Here is a tiny trained network, its code and every weight. The questions are about switching its units off for an input and a class, where a switched-off unit gives its printed mean instead of its output.

import numpy as np


def w(rows, s, z=0):
    codes = np.array(rows[::2]) - 128.0
    scale = np.full(codes.shape[1], s)
    scale[-1] = z or s
    return codes * scale


def norm(h):
    return h / np.sqrt((h * h).mean(-1, keepdims=True) + 1e-5)


def f(y):
    return y / 2 * (1 + np.tanh(0.7978845608 * (y + 0.044715 * y**3)))


def log_softmax(a):
    a = a - a.max(-1, keepdims=True)
    return a - np.log(np.exp(a).sum(-1, keepdims=True))


def net(x, mask):
    res = np.array(x, float).reshape(1, 3) / 4 @ E
    u = 0
    for l in range(2):
        y = f(norm(res) @ A[l][:, :-1].T + A[l][:, -1])
        res = res + np.where(mask[u : u + 16], y, B[l][:, -1]) @ B[l][:, :-1]
        u += 16
    return log_softmax(norm(res)[-1] @ U[:, :-1].T + U[:, -1])


A, B = {}, {}
E = w([
[119,134,139,172,253,162],'x0',
[157,99,152,63,126,80],'x1',
[104,103,107,56,150,193],'x2',
],0.0017)
A[0] = w([
[77,170,88,144,183,119,14],'L0N0',
[153,129,140,231,223,122,7],'L0N1',
[234,94,179,100,188,97,59],'L0N2',
[76,165,76,171,186,191,128],'L0N3',
[2,117,84,109,94,176,99],'L0N4',
[114,135,114,115,104,83,125],'L0N5',
[135,172,115,179,9,126,12],'L0N6',
[102,113,114,39,29,66,191],'L0N7',
[99,95,75,138,52,171,10],'L0N8',
[173,152,157,94,104,145,169],'L0N9',
[145,231,196,218,121,91,2],'L0N10',
[74,218,122,184,201,194,49],'L0N11',
[120,64,68,11,30,95,134],'L0N12',
[85,119,66,77,203,229,95],'L0N13',
[108,88,246,119,226,163,213],'L0N14',
[127,165,149,178,160,138,74],'L0N15',
],0.0028,0.00071)
B[0] = w([
[126,109,105,110,95,106,120],'L0N0',
[97,122,87,69,174,88,163],'L0N1',
[176,145,152,91,170,127,139],'L0N2',
[49,104,158,112,78,138,180],'L0N3',
[192,73,133,73,148,144,163],'L0N4',
[105,132,132,163,162,142,138],'L0N5',
[178,182,99,215,145,125,169],'L0N6',
[58,149,136,132,154,95,239],'L0N7',
[153,152,94,110,204,118,140],'L0N8',
[83,113,96,152,147,156,145],'L0N9',
[114,119,133,85,144,197,154],'L0N10',
[70,79,142,142,113,87,181],'L0N11',
[55,127,101,110,197,86,253],'L0N12',
[136,81,143,133,2,130,203],'L0N13',
[165,136,119,183,111,82,184],'L0N14',
[97,154,180,113,151,111,131],'L0N15',
],0.0027,0.0018)
A[1] = w([
[131,195,112,160,130,43,136],'L1N0',
[211,200,107,183,94,169,13],'L1N1',
[206,217,99,158,111,160,89],'L1N2',
[249,139,191,68,190,116,132],'L1N3',
[138,201,72,138,110,195,98],'L1N4',
[117,93,122,113,65,90,254],'L1N5',
[77,113,139,10,147,120,68],'L1N6',
[156,123,125,91,160,46,135],'L1N7',
[142,87,158,108,103,226,136],'L1N8',
[127,168,70,108,207,62,183],'L1N9',
[196,137,166,121,170,110,74],'L1N10',
[96,58,136,105,183,173,94],'L1N11',
[200,111,129,188,52,173,186],'L1N12',
[207,141,202,195,142,105,187],'L1N13',
[115,253,106,159,87,107,143],'L1N14',
[46,139,162,177,103,126,207],'L1N15',
],0.0041,0.00084)
B[1] = w([
[177,77,135,53,85,141,233],'L1N0',
[84,202,204,121,202,156,119],'L1N1',
[102,178,219,113,234,76,121],'L1N2',
[191,85,77,227,176,148,157],'L1N3',
[170,182,150,126,196,155,123],'L1N4',
[147,162,81,124,252,168,220],'L1N5',
[50,230,146,192,164,207,252],'L1N6',
[165,139,96,166,123,186,207],'L1N7',
[205,146,191,153,30,130,157],'L1N8',
[174,131,168,150,52,197,242],'L1N9',
[158,98,49,145,118,191,119],'L1N10',
[130,186,159,103,116,50,189],'L1N11',
[118,147,234,142,141,204,143],'L1N12',
[55,189,59,110,129,212,173],'L1N13',
[179,105,168,80,103,75,212],'L1N14',
[167,86,107,144,223,54,234],'L1N15',
],0.0027,0.0017)
U = w([
[149,225,228,115,213,100,2],'0',
[41,55,129,207,197,36,254],'1',
[204,93,41,214,170,218,248],'2',
[198,129,83,58,71,56,66],'3',
[104,69,220,141,35,197,194],'4',
[10,210,58,77,126,190,52],'5',
],0.012,0.00033)

Each question gives the input, the list of numbers given to net, and the class t.
The units are the neurons (one row each of A and B). Each row of codes is followed by its name. A weight is (code - 128) times the scale printed after its matrix; where a second scale follows, it is the last column's (A, B and U).
mask holds one flag per neuron, layer by layer. A switched-off neuron (its flag False) gives its mean, the last column of its row in B, instead of its output. The means were averaged over made-up inputs and are rounded, as every weight is.
A unit's drop is (log p(t) with every unit on - log p(t) with that unit switched off) / (log p(t) with every unit on - log p(t) with every unit switched off).
The circuit of an input: a set's keep is (log p(t) with only the set's units on - log p(t) with every unit switched off) / (log p(t) with every unit on - log p(t) with every unit switched off). Starting from the 12 units with the biggest drops (on a tie, the unit counted first), units are removed one at a time, each time the one whose removal leaves the highest keep (on an exact tie, the one counted first), for as long as the keep stays at least 0.8.
units of the circuit, in order: the units of the circuit, biggest drop first
top k neurons: the k neurons with the biggest drops, biggest first
top k neurons in layer l: the k neurons of layer l with the biggest drops, biggest first
drop of u: that unit's drop, to one decimal
input [4,-2,2], class 1: top neuron	[L0N11]
input [6,2,4], class 1: units of the circuit, in order	[L0N11 L0N14 L1N5]
input [2,0,-6], class 2: units of the circuit, in order	[L0N7 L1N13 L1N6]
input [1,0,8], class 4: units of the circuit, in order	[L0N13 L1N8]
input [7,1,-5], class 2: units of the circuit, in order	[L0N7 L1N10]
input [-5,2,1], class 5: units of the circuit, in order	[L0N12 L1N6]
input [-6,1,-8], class 0: top 3 neurons in layer 1	[L1N2 L1N1 L1N12]
input [0,-8,2], class 4: top 2 neurons	[L0N12 L0N7]
input [0,0,4], class 4: top 4 neurons	[L0N13 L1N8 L0N1 L1N13]
input [-1,8,1], class 2: top 2 neurons	[L0N3 L1N3]
input [-5,-2,1], class 3: top 2 neurons	[L0N6 L0N12]
input [-5,0,-8], class 0: top 2 neurons in layer 1	[L1N1 L1N2]
input [0,6,6], class 5: top 2 neurons in layer 0	[L0N12 L0N6]
input [-1,-2,4], class 4: units of the circuit, in order	[L0N13]
input [-2,-1,-1], class 0: top 2 neurons in layer 0	[L0N6 L0N11]
input [2,-1,2], class 4: top 3 neurons	[L0N13 L0N12 L0N7]
input [-2,7,-2], class 2: top 2 neurons	[L1N7 L0N3]
input [0,-4,-6], class 0: drop of L0N12	0.3
input [7,-3,7], class 4: drop of L0N7	0.5
input [-2,1,-6], class 0: drop of L0N6	0.1
input [-5,6,6], class 5: units of the circuit, in order	[L1N6]
input [5,-1,8], class 4: drop of L0N3	0.0
